Here is a tiny trained network, its code and every weight. The questions are about switching its units off for an input and a class, where a switched-off unit gives its printed mean instead of its output.

import numpy as np


def w(rows, s, z=0):
    codes = np.array(rows[::2]) - 128.0
    scale = np.full(codes.shape[1], s)
    scale[-1] = z or s
    return codes * scale


def norm(h):
    return h / np.sqrt((h * h).mean(-1, keepdims=True) + 1e-5)


def f(y):
    return y / 2 * (1 + np.tanh(0.7978845608 * (y + 0.044715 * y**3)))


def log_softmax(a):
    a = a - a.max(-1, keepdims=True)
    return a - np.log(np.exp(a).sum(-1, keepdims=True))


def net(x, mask):
    res = np.array(x, float).reshape(1, 4) / 4 @ E
    u = 0
    for l in range(4):
        y = f(norm(res) @ A[l][:, :-1].T + A[l][:, -1])
        res = res + np.where(mask[u : u + 8], y, B[l][:, -1]) @ B[l][:, :-1]
        u += 8
    return log_softmax(norm(res)[-1] @ U[:, :-1].T + U[:, -1])


A, B = {}, {}
E = w([
[88,240,133,207,121,137,255,241],'x0',
[34,146,55,131,110,100,163,35],'x1',
[38,157,165,140,159,95,69,159],'x2',
[105,46,110,248,192,91,136,150],'x3',
],0.0092)
A[0] = w([
[116,170,126,91,81,192,123,115,168],'0.n1',
[93,60,111,245,96,167,140,104,80],'0.n2',
[171,111,108,158,89,72,89,199,77],'0.n3',
[80,133,67,129,105,98,152,91,2],'0.n4',
[164,63,104,104,106,123,216,124,66],'0.n5',
[175,87,118,106,122,95,69,171,57],'0.n6',
[123,83,86,105,139,128,92,86,101],'0.n7',
[32,106,156,120,100,111,80,169,100],'0.n8',
],0.011,0.0054)
B[0] = w([
[138,90,95,116,212,43,160,157,244],'0.n1',
[141,90,92,73,191,52,169,158,237],'0.n2',
[145,136,169,94,208,147,220,117,165],'0.n3',
[87,145,186,115,198,205,210,72,173],'0.n4',
[169,247,102,203,161,133,53,87,192],'0.n5',
[56,102,184,159,86,152,177,104,220],'0.n6',
[124,83,155,143,84,45,82,79,255],'0.n7',
[159,218,68,187,176,150,66,85,211],'0.n8',
],0.012,0.0042)
A[1] = w([
[109,200,123,2,91,121,119,114,9],'1.n1',
[169,120,175,128,135,185,111,187,2],'1.n2',
[44,89,63,111,75,197,153,32,92],'1.n3',
[95,158,127,180,70,169,221,170,58],'1.n4',
[201,92,53,138,91,169,180,77,30],'1.n5',
[110,86,121,141,153,100,132,138,73],'1.n6',
[145,186,121,106,194,76,160,113,122],'1.n7',
[130,198,102,26,87,133,130,122,59],'1.n8',
],0.012,0.0023)
B[1] = w([
[109,80,64,152,204,116,135,161,168],'1.n1',
[77,99,175,156,180,231,171,98,159],'1.n2',
[45,114,176,143,147,183,202,66,175],'1.n3',
[79,93,88,110,3,89,96,105,193],'1.n4',
[72,178,44,195,166,190,84,129,162],'1.n5',
[156,174,98,23,143,109,158,116,161],'1.n6',
[93,119,191,148,93,97,156,74,255],'1.n7',
[139,68,29,138,191,143,137,174,158],'1.n8',
],0.013,0.0077)
A[2] = w([
[196,234,217,78,69,53,115,93,55],'2.n1',
[189,98,191,140,126,221,105,214,95],'2.n2',
[147,233,64,193,153,165,51,128,135],'2.n3',
[162,117,72,166,207,73,139,179,69],'2.n4',
[248,155,78,156,89,142,189,84,8],'2.n5',
[134,198,117,127,49,96,156,192,18],'2.n6',
[64,187,133,106,178,142,54,170,2],'2.n7',
[143,97,97,91,184,92,148,184,64],'2.n8',
],0.015,0.0024)
B[2] = w([
[171,192,249,93,67,101,149,138,161],'2.n1',
[6,222,128,31,216,161,159,100,204],'2.n2',
[186,220,131,211,102,108,88,55,216],'2.n3',
[171,89,67,114,128,65,154,134,254],'2.n4',
[102,156,119,225,202,96,49,144,162],'2.n5',
[91,56,96,165,66,165,72,207,188],'2.n6',
[185,176,75,238,170,180,105,83,156],'2.n7',
[200,120,143,104,110,63,224,131,209],'2.n8',
],0.014,0.0065)
A[3] = w([
[177,102,203,81,191,176,81,181,213],'3.n1',
[92,26,96,105,28,150,29,158,96],'3.n2',
[148,38,76,111,193,67,135,208,1],'3.n3',
[145,114,126,89,134,105,98,81,155],'3.n4',
[136,130,175,110,60,181,201,48,195],'3.n5',
[193,62,141,30,104,215,1,77,98],'3.n6',
[166,139,75,208,155,141,57,115,89],'3.n7',
[120,174,114,152,113,176,171,212,107],'3.n8',
],0.015,0.0031)
B[3] = w([
[43,132,64,171,119,107,180,46,161],'3.n1',
[134,84,228,129,96,177,111,162,215],'3.n2',
[202,135,70,52,97,121,140,85,254],'3.n3',
[127,172,106,173,70,180,196,251,201],'3.n4',
[155,166,168,75,164,164,93,179,224],'3.n5',
[90,10,97,195,47,99,109,166,191],'3.n6',
[128,175,136,191,139,126,67,168,211],'3.n7',
[100,23,99,144,96,124,106,67,155],'3.n8',
],0.017,0.0083)
U = w([
[210,89,24,77,136,60,189,113,162],'0',
[76,10,163,161,18,168,83,186,167],'1',
[22,159,146,85,229,185,172,76,152],'2',
[161,198,96,255,170,115,35,111,168],'3',
[201,167,250,92,114,134,93,159,128],'4',
[183,91,154,107,181,165,44,129,2],'5',
],0.013,0.0072)

Each question gives the input, the list of numbers given to net, and the class t.
The units are the neurons (one row each of A and B). Each row of codes is followed by its name. A weight is (code - 128) times the scale printed after its matrix; where a second scale follows, it is the last column's (A, B and U).
mask holds one flag per neuron, layer by layer. A switched-off neuron (its flag False) gives its mean, the last column of its row in B, instead of its output. The means were averaged over made-up inputs and are rounded, as every weight is.
A unit's drop is (log p(t) with every unit on - log p(t) with that unit switched off) / (log p(t) with every unit on - log p(t) with every unit switched off).
The circuit of an input: a set's keep is (log p(t) with only the set's units on - log p(t) with every unit switched off) / (log p(t) with every unit on - log p(t) with every unit switched off). Starting from the 12 units with the biggest drops (on a tie, the unit counted first), units are removed one at a time, each time the one whose removal leaves the highest keep (on an exact tie, the one counted first), for as long as the keep stays at least 0.8.
units of the circuit, in order: the units of the circuit, biggest drop first
most important unit: the unit with the biggest drop
k most important neurons: the k neurons with the biggest drops, biggest first
k most important neurons of layer l: the k neurons of layer l with the biggest drops, biggest first
input [6,1,-8,4], class 3: most important unit : 0.n5
input [-1,-6,1,6], class 0: 3 most important neurons : [0.n2; 1.n6; 1.n3]
input [-3,-7,2,7], class 0: 2 most important neurons : [0.n2; 1.n6]
input [-1,0,-5,4], class 3: 3 most important neurons : [0.n5; 0.n1; 2.n5]
input [-3,-4,3,-3], class 2: 3 most important neurons : [1.n4; 0.n6; 0.n2]
input [5,6,3,-7], class 0: 2 most important neurons of layer 0 : [0.n1; 0.n6]
input [-5,-5,-4,-2], class 1: 2 most important neurons : [3.n6; 0.n7]
input [8,3,-8,-3], class 1: 2 most important neurons : [1.n4; 2.n6]
input [8,-6,-1,-8], class 0: 4 most important neurons of layer 0 : [0.n6; 0.n1; 0.n4; 0.n5]
input [6,2,-7,-1], class 3: 2 most important neurons : [0.n5; 1.n5]
input [-7,-2,8,5], class 3: 4 most important neurons : [0.n8; 1.n7; 1.n4; 2.n7]
input [-4,1,7,-6], class 3: 2 most important neurons : [0.n8; 0.n2]
input [-6,0,6,6], class 0: 2 most important neurons : [0.n2; 1.n7]
input [6,-1,-7,2], class 3: units of the circuit, in order : [2.n5]
input [0,-7,5,7], class 0: 2 most important neurons : [0.n2; 2.n4]
input [0,-4,1,4], class 0: 3 most important neurons : [0.n2; 0.n5; 1.n3]
input [-7,8,2,-1], class 2: 2 most important neurons of layer 3 : [3.n5; 3.n2]
input [-1,-4,7,-7], class 0: 2 most important neurons of layer 1 : [1.n1; 1.n8]
input [5,-2,6,-5], class 3: 2 most important neurons of layer 2 : [2.n7; 2.n3]
input [-4,7,-3,-4], class 2: units of the circuit, in order : [1.n3]
input [-2,2,-2,3], class 4: 2 most important neurons of layer 0 : [0.n1; 0.n5]
input [-8,-1,-5,-7], class 1: 2 most important neurons of layer 3 : [3.n6; 3.n2]
input [-4,8,-8,5], class 2: 2 most important neurons of layer 0 : [0.n4; 0.n8]
input [7,-2,-4,-6], class 1: 2 most important neurons of layer 1 : [1.n4; 1.n7]
